Here is a tiny trained network, its code and every weight. The questions are about switching its units off for an input and a target symbol, where a switched-off unit gives its printed mean instead of its output.

import numpy as np


def w(rows, s, z=0):
    codes = np.array(rows[::2]) - 128.0
    scale = np.full(codes.shape[1], s)
    scale[-1] = z or s
    return codes * scale


def norm(h):
    return h / np.sqrt((h * h).mean(-1, keepdims=True) + 1e-5)


def f(y):
    return y / 2 * (1 + np.tanh(0.7978845608 * (y + 0.044715 * y**3)))


def softmax(a):
    e = np.exp(a - a.max(-1, keepdims=True))
    return e / e.sum(-1, keepdims=True)


def log_softmax(a):
    a = a - a.max(-1, keepdims=True)
    return a - np.log(np.exp(a).sum(-1, keepdims=True))


def net(x, mask):
    ids = ['γζξπστ'.index(c) for c in x.split()]
    T = len(ids)
    res = E[ids] + P[:T]
    u = 0
    for l in range(2):
        q, k, v = (norm(res) @ M[l].T for M in (Q, K, V))
        z = softmax(np.where(np.tri(T) > 0, q @ k.T / 2**0.5, -1e9)) @ v
        res = res + np.where(mask[u], z, O[l][:, -1]) @ O[l][:, :-1]
        u += 1
        y = f(norm(res) @ A[l][:, :-1].T + A[l][:, -1])
        res = res + np.where(mask[u : u + 4], y, B[l][:, -1]) @ B[l][:, :-1]
        u += 4
    return log_softmax(norm(res)[-1] @ U[:, :-1].T + U[:, -1])


Q, K, V, O, A, B = {}, {}, {}, {}, {}, {}
E = w([
[126,202,149,94,63,176,111],'γ',
[127,74,108,84,40,254,23],'ζ',
[130,172,235,113,102,212,189],'ξ',
[190,157,34,251,8,159,118],'π',
[170,192,213,103,120,63,119],'σ',
[149,103,68,91,158,150,163],'τ',
],0.007)
P = w([
[35,81,174,171,146,47,127],'0',
[115,170,41,129,153,253,133],'1',
[104,119,152,223,109,171,95],'2',
[145,108,176,61,60,177,197],'3',
[152,196,70,99,178,193,139],'4',
[97,155,122,173,92,101,90],'5',
[155,121,198,20,71,192,201],'6',
],0.0079)
Q[0] = w([
[26,76,100,130,217,112,149],'L0H0',
[105,69,175,141,5,92,163],'L0H0',
],0.011)
K[0] = w([
[133,116,110,161,111,172,94],'L0H0',
[255,149,136,70,131,139,169],'L0H0',
],0.014)
V[0] = w([
[58,75,195,3,231,197,215],'L0H0',
[52,43,64,133,139,201,53],'L0H0',
],0.0037)
O[0] = w([
[83,230,128,139,253,192,191,251],'L0H0',
[154,198,52,60,18,82,145,84],'L0H0',
],0.0063,0.0031)
A[0] = w([
[171,138,47,125,241,137,152,93],'L0N0',
[76,138,189,119,121,109,203,205],'L0N1',
[112,112,42,95,115,200,97,104],'L0N2',
[144,21,134,1,78,107,109,3],'L0N3',
],0.0072,0.0033)
B[0] = w([
[111,31,3,88,216,195,137,143],'L0N0',
[184,134,60,130,120,174,55,253],'L0N1',
[174,216,198,152,160,101,224,184],'L0N2',
[38,4,232,120,196,154,163,139],'L0N3',
],0.0057,0.005)
Q[1] = w([
[170,76,123,71,253,149,117],'L1H0',
[209,177,20,159,160,148,91],'L1H0',
],0.0071)
K[1] = w([
[43,252,248,82,240,107,48],'L1H0',
[32,49,131,64,245,18,216],'L1H0',
],0.0039)
V[1] = w([
[162,81,30,157,84,187,199],'L1H0',
[248,137,89,2,181,106,95],'L1H0',
],0.0057)
O[1] = w([
[34,137,49,95,221,170,254,103],'L1H0',
[162,182,166,230,84,226,204,3],'L1H0',
],0.0074,0.0041)
A[1] = w([
[143,214,73,154,182,172,136,166],'L1N0',
[24,123,18,159,106,146,99,10],'L1N1',
[63,56,188,254,173,48,67,181],'L1N2',
[88,77,116,130,101,38,218,2],'L1N3',
],0.0071,0.0017)
B[1] = w([
[159,51,115,166,85,38,122,254],'L1N0',
[199,103,107,116,190,152,100,138],'L1N1',
[89,190,117,142,187,178,254,188],'L1N2',
[218,105,189,201,73,170,183,127],'L1N3',
],0.0083,0.0053)
U = w([
[204,83,119,220,78,106,253,74],'γ',
[138,236,20,59,67,122,78,134],'ζ',
[212,41,22,117,245,138,92,58],'ξ',
[103,39,156,64,113,106,163,148],'π',
[238,112,205,209,140,97,19,135],'σ',
[117,203,121,167,207,193,207,255],'τ',
],0.0052,0.0015)

Each question gives the input, a string of symbols that net reads in full, and the target symbol t.
The units are the heads (2 rows each of Q, K, V and O) and the neurons (one row each of A and B). Each row of codes is followed by its name. A weight is (code - 128) times the scale printed after its matrix; where a second scale follows, it is the last column's (O, A, B and U).
mask holds one flag per unit, layer by layer, with each layer's heads first. A switched-off unit (its flag False) gives its mean, the last column of its rows in O or B, instead of its output. The means were averaged over made-up inputs and are rounded, as every weight is.
A unit's drop is (log p(t) with every unit on - log p(t) with that unit switched off) / (log p(t) with every unit on - log p(t) with every unit switched off).
The circuit of an input: a set's keep is (log p(t) with only the set's units on - log p(t) with every unit switched off) / (log p(t) with every unit on - log p(t) with every unit switched off). Starting from all 10 units, units are removed one at a time, each time the one whose removal leaves the highest keep (on an exact tie, the one counted first), for as long as the keep stays at least 0.8.
circuit, biggest first: the units of the circuit, biggest drop first
k most important neurons: the k neurons with the biggest drops, biggest first
k most important neurons of layer l: the k neurons of layer l with the biggest drops, biggest first
drop when u is switched off: that unit's drop, to one decimal
input ζ γ γ, target ζ: most important neuron of layer 1 : (L1N0)
input γ ζ ζ, target ζ: circuit, biggest first : (L0H0 L1N0)
input σ ξ γ, target τ: circuit, biggest first : (L1N2 L0H0)
input γ ξ σ σ ξ, target γ: 2 most important neurons of layer 1 : (L1N0 L1N1)
input ξ ξ τ σ, target σ: circuit, biggest first : (L0H0 L0N1 L1N2)
input σ ζ π ξ ζ σ σ, target σ: circuit, biggest first : (L0H0 L1H0 L0N1)
input γ ξ ξ ζ σ, target γ: 2 most important neurons of layer 1 : (L1N0 L1N1)
input ξ τ γ, target γ: circuit, biggest first : (L1H0 L1N0)
input γ γ π, target ξ: circuit, biggest first : (L1H0 L1N1)
input ξ σ ξ ξ ξ, target ξ: 3 most important neurons : (L1N0 L0N0 L1N2)
input γ ξ ξ ξ ξ, target γ: 3 most important neurons : (L1N0 L0N1 L0N3)
input ξ π ζ σ γ, target ξ: circuit, biggest first : (L0N0 L1N0)
input ξ ξ σ ξ σ ζ, target τ: circuit, biggest first : (L0H0 L1N2 L0N1)
input τ ξ ξ τ ξ ζ, target γ: 3 most important neurons : (L1N0 L0N2 L1N2)
input σ ζ ζ, target τ: 4 most important neurons : (L0N1 L1N2 L0N2 L1N0)
input σ τ ξ ζ ζ, target σ: most important neuron of layer 0 : (L0N2)
input ξ σ γ, target τ: 2 most important neurons of layer 1 : (L1N2 L1N0)
input ξ γ π ζ σ π, target τ: 2 most important neurons of layer 0 : (L0N1 L0N0)
input ζ ξ π, target ξ: circuit, biggest first : (L1N1 L1H0)
input γ ξ γ ξ σ τ, target γ: circuit, biggest first : (L0H0 L1N3 L0N1)
input ξ ξ π γ ξ, target ξ: most important neuron : (L1N0)
input π ξ τ ξ π γ, target ξ: 2 most important neurons of layer 1 : (L1N1 L1N0)
input τ γ σ, target γ: 2 most important neurons of layer 0 : (L0N3 L0N0)
input σ ξ ζ ζ ζ σ, target τ: 2 most important neurons : (L1N2 L1N0)
input τ ζ γ, target γ: 2 most important neurons of layer 1 : (L1N0 L1N2)
input ζ ξ ζ τ ξ ζ, target γ: 3 most important neurons of layer 0 : (L0N2 L0N0 L0N1)
input σ ξ γ ξ π, target σ: circuit, biggest first : (L1H0)
input ξ ξ σ, target τ: drop when L1N2 is switched off : 0.7
input σ ξ π, target τ: drop when L1N0 is switched off : 0.1
input σ ζ ξ ζ γ, target σ: drop when L1N2 is switched off : 0.0
